Below are the code and all the weights of a small trained network. Each question names an input and a target symbol and asks about switching units off, where a switched-off unit gives its printed mean instead of its output.

import numpy as np


def w(rows, s, z=0):
    codes = np.array(rows[::2]) - 128.0
    scale = np.full(codes.shape[1], s)
    scale[-1] = z or s
    return codes * scale


def f(y):
    return np.maximum(y, 0)


def softmax(a):
    e = np.exp(a - a.max(-1, keepdims=True))
    return e / e.sum(-1, keepdims=True)


def log_softmax(a):
    a = a - a.max(-1, keepdims=True)
    return a - np.log(np.exp(a).sum(-1, keepdims=True))


def net(x, mask):
    ids = ['ΓΔΘΛΞΠΦαβεζημστω'.index(c) for c in x.split()]
    T = len(ids)
    res = E[ids] + P[:T]
    u = 0
    for l in range(2):
        r = res
        for j in range(2):
            rows = slice(3 * j, 3 * j + 3)
            q, k, v = (r @ M[l][rows].T for M in (Q, K, V))
            z = softmax(np.where(np.tri(T) > 0, q @ k.T / 3**0.5, -1e9)) @ v
            o = O[l][rows]
            res = res + np.where(mask[u + j], z, o[:, -1]) @ o[:, :-1]
        u += 2
        y = f(res @ A[l][:, :-1].T + A[l][:, -1])
        res = res + np.where(mask[u : u + 4], y, B[l][:, -1]) @ B[l][:, :-1]
        u += 4
    return log_softmax(res[-1] @ U[:, :-1].T + U[:, -1])


Q, K, V, O, A, B = {}, {}, {}, {}, {}, {}
E = w([
[95,130,167,103],'Γ',
[91,139,151,116],'Δ',
[79,126,158,196],'Θ',
[92,109,146,87],'Λ',
[179,25,164,95],'Ξ',
[92,127,195,73],'Π',
[134,111,238,219],'Φ',
[106,111,140,138],'α',
[97,111,178,10],'β',
[105,128,153,125],'ε',
[93,123,155,106],'ζ',
[104,122,136,119],'η',
[214,140,162,162],'μ',
[115,72,81,128],'σ',
[138,239,44,117],'τ',
[85,91,95,209],'ω',
],0.014)
P = w([
[200,200,78,91],'0',
[82,196,139,151],'1',
[79,188,149,156],'2',
[96,167,144,150],'3',
[91,145,152,138],'4',
[99,134,149,137],'5',
[96,89,155,132],'6',
[109,68,148,116],'7',
[147,62,153,112],'8',
[207,5,138,83],'9',
[97,46,147,91],'10',
[94,55,143,121],'11',
],0.0034)
Q[0] = w([
[72,110,119,113],'L0H0',
[186,127,94,85],'L0H0',
[155,113,90,185],'L0H0',
[5,58,209,108],'L0H1',
[103,90,127,142],'L0H1',
[157,203,78,82],'L0H1',
],0.012)
K[0] = w([
[97,211,81,105],'L0H0',
[163,94,164,102],'L0H0',
[193,125,163,120],'L0H0',
[193,76,254,204],'L0H1',
[162,51,138,163],'L0H1',
[143,232,73,84],'L0H1',
],0.0099)
V[0] = w([
[104,44,135,147],'L0H0',
[249,150,108,132],'L0H0',
[144,146,133,134],'L0H0',
[147,142,142,114],'L0H1',
[118,176,105,109],'L0H1',
[123,187,32,104],'L0H1',
],0.011)
O[0] = w([
[181,215,65,78,175],'L0H0',
[2,33,229,175,62],'L0H0',
[102,55,158,118,121],'L0H0',
[115,108,127,188,118],'L0H1',
[74,119,163,111,75],'L0H1',
[13,104,142,105,2],'L0H1',
],0.0062,0.0081)
A[0] = w([
[118,128,209,2,74],'L0N0',
[73,204,51,94,26],'L0N1',
[174,113,115,153,254],'L0N2',
[93,197,88,158,114],'L0N3',
],0.0081,0.0049)
B[0] = w([
[105,200,105,59,140],'L0N0',
[138,68,254,212,135],'L0N1',
[115,172,58,20,254],'L0N2',
[91,220,118,92,154],'L0N3',
],0.008,0.0086)
Q[1] = w([
[153,78,153,128],'L1H0',
[71,130,174,142],'L1H0',
[134,29,112,188],'L1H0',
[100,153,48,132],'L1H1',
[149,250,80,65],'L1H1',
[74,128,87,113],'L1H1',
],0.012)
K[1] = w([
[60,146,162,200],'L1H0',
[117,120,224,160],'L1H0',
[116,128,112,173],'L1H0',
[254,80,160,129],'L1H1',
[208,92,75,181],'L1H1',
[186,173,148,169],'L1H1',
],0.0094)
V[1] = w([
[105,146,140,79],'L1H0',
[99,88,66,177],'L1H0',
[129,140,127,148],'L1H0',
[128,164,178,87],'L1H1',
[154,109,193,98],'L1H1',
[124,172,121,247],'L1H1',
],0.015)
O[1] = w([
[77,93,79,188,225],'L1H0',
[80,218,177,84,2],'L1H0',
[115,120,154,106,113],'L1H0',
[147,47,188,124,154],'L1H1',
[247,113,167,77,49],'L1H1',
[153,144,82,246,80],'L1H1',
],0.012,0.005)
A[1] = w([
[81,69,190,187,224],'L1N0',
[118,19,207,49,5],'L1N1',
[175,154,66,70,199],'L1N2',
[142,108,102,253,136],'L1N3',
],0.0077,0.0027)
B[1] = w([
[146,188,83,235,139],'L1N0',
[128,107,53,153,175],'L1N1',
[112,221,207,191,254],'L1N2',
[141,146,138,1,225],'L1N3',
],0.0082,0.0091)
U = w([
[116,85,116,151,115],'Γ',
[111,97,113,152,61],'Δ',
[127,193,67,124,196],'Θ',
[110,93,113,103,103],'Λ',
[186,121,195,23,143],'Ξ',
[146,59,42,155,95],'Π',
[244,182,116,230,153],'Φ',
[118,100,133,161,77],'α',
[160,63,3,136,2],'β',
[120,97,134,155,101],'ε',
[112,97,117,137,63],'ζ',
[108,107,124,146,76],'η',
[104,66,189,224,235],'μ',
[71,146,178,97,125],'σ',
[75,79,173,241,202],'τ',
[96,213,71,102,122],'ω',
],0.0065,0.0082)

Each question gives the input, a string of symbols that net reads in full, and the target symbol t.
The units are the heads (3 rows each of Q, K, V and O) and the neurons (one row each of A and B). Each row of codes is followed by its name. A weight is (code - 128) times the scale printed after its matrix; where a second scale follows, it is the last column's (O, A, B and U).
mask holds one flag per unit, layer by layer, with each layer's heads first. A switched-off unit (its flag False) gives its mean, the last column of its rows in O or B, instead of its output. The means were averaged over made-up inputs and are rounded, as every weight is.
A unit's drop is (log p(t) with every unit on - log p(t) with that unit switched off) / (log p(t) with every unit on - log p(t) with every unit switched off).
The circuit of an input: a set's keep is (log p(t) with only the set's units on - log p(t) with every unit switched off) / (log p(t) with every unit on - log p(t) with every unit switched off). Starting from all 12 units, units are removed one at a time, each time the one whose removal leaves the highest keep (on an exact tie, the one counted first), for as long as the keep stays at least 0.8.
units of the circuit, in order: the units of the circuit, biggest drop first
k most important neurons: the k neurons with the biggest drops, biggest first
k most important neurons of layer l: the k neurons of layer l with the biggest drops, biggest first
which heads matter: for each layer, one digit per head in row order, 1 if its drop is at least 0.15 and else 0, layers parted by /
drop when u is switched off: that unit's drop, to one decimal
input Ξ Ξ ω ω Π ω Φ Φ Θ ω, target Φ: which heads matter	11 / 11
input ω Φ Π Θ Φ ω Φ Θ ω Ξ Λ, target Ξ: units of the circuit, in order	L1H1
input Θ ω μ ω Φ ω Θ, target Φ: which heads matter	11 / 11
input Λ Θ ω Λ Π ω ω Φ Θ Γ, target Φ: units of the circuit, in order	L0H1; L1H1
input Φ ω η, target Φ: units of the circuit, in order	L1H1; L0H1
input ω ω Ξ Π Φ ω Φ Λ ω, target Φ: 2 most important neurons	L1N2; L0N3
input Φ σ Θ Θ ω ω Δ ω Φ Δ, target Φ: units of the circuit, in order	L0H1; L1H1
input Π η ω Δ ω ω σ ω σ σ, target ω: units of the circuit, in order	L1H1; L1H0
input Φ σ ω Φ Λ Θ η Π, target Φ: units of the circuit, in order	L0H1; L1N3; L1H1
input Π ω τ, target τ: which heads matter	01 / 00
input Φ Θ Θ Λ Φ ω ω Γ Φ Λ, target Φ: 3 most important neurons	L1N2; L1N3; L0N3
input Φ Γ Φ Ξ Ξ Π Ξ Θ Φ Ξ Θ, target Ξ: which heads matter	01 / 01
input ω ω ω, target ω: which heads matter	00 / 11
input ω Φ ω ω Φ Π ζ, target Φ: 2 most important neurons	L0N3; L1N2
input Θ ω β, target β: 2 most important neurons	L0N0; L1N2
input Ξ ω σ, target Ξ: most important neuron	L0N3
input Φ Φ σ, target Φ: 2 most important neurons	L1N3; L1N2
input ω Φ ω Φ ω ω Θ α, target Φ: 3 most important neurons	L0N3; L1N3; L1N2
input Γ ω ω ω Λ ω Γ ω η Φ Π, target Φ: 2 most important neurons	L1N2; L1N3
input Θ Ξ Φ ω Γ ε Φ ω Γ, target Φ: 2 most important neurons of layer 1	L1N3; L1N2
input Γ Φ ω ε Φ σ, target Φ: drop when L0H1 is switched off	0.4
input Ξ ω ω Θ, target Ξ: drop when L0N3 is switched off	0.5
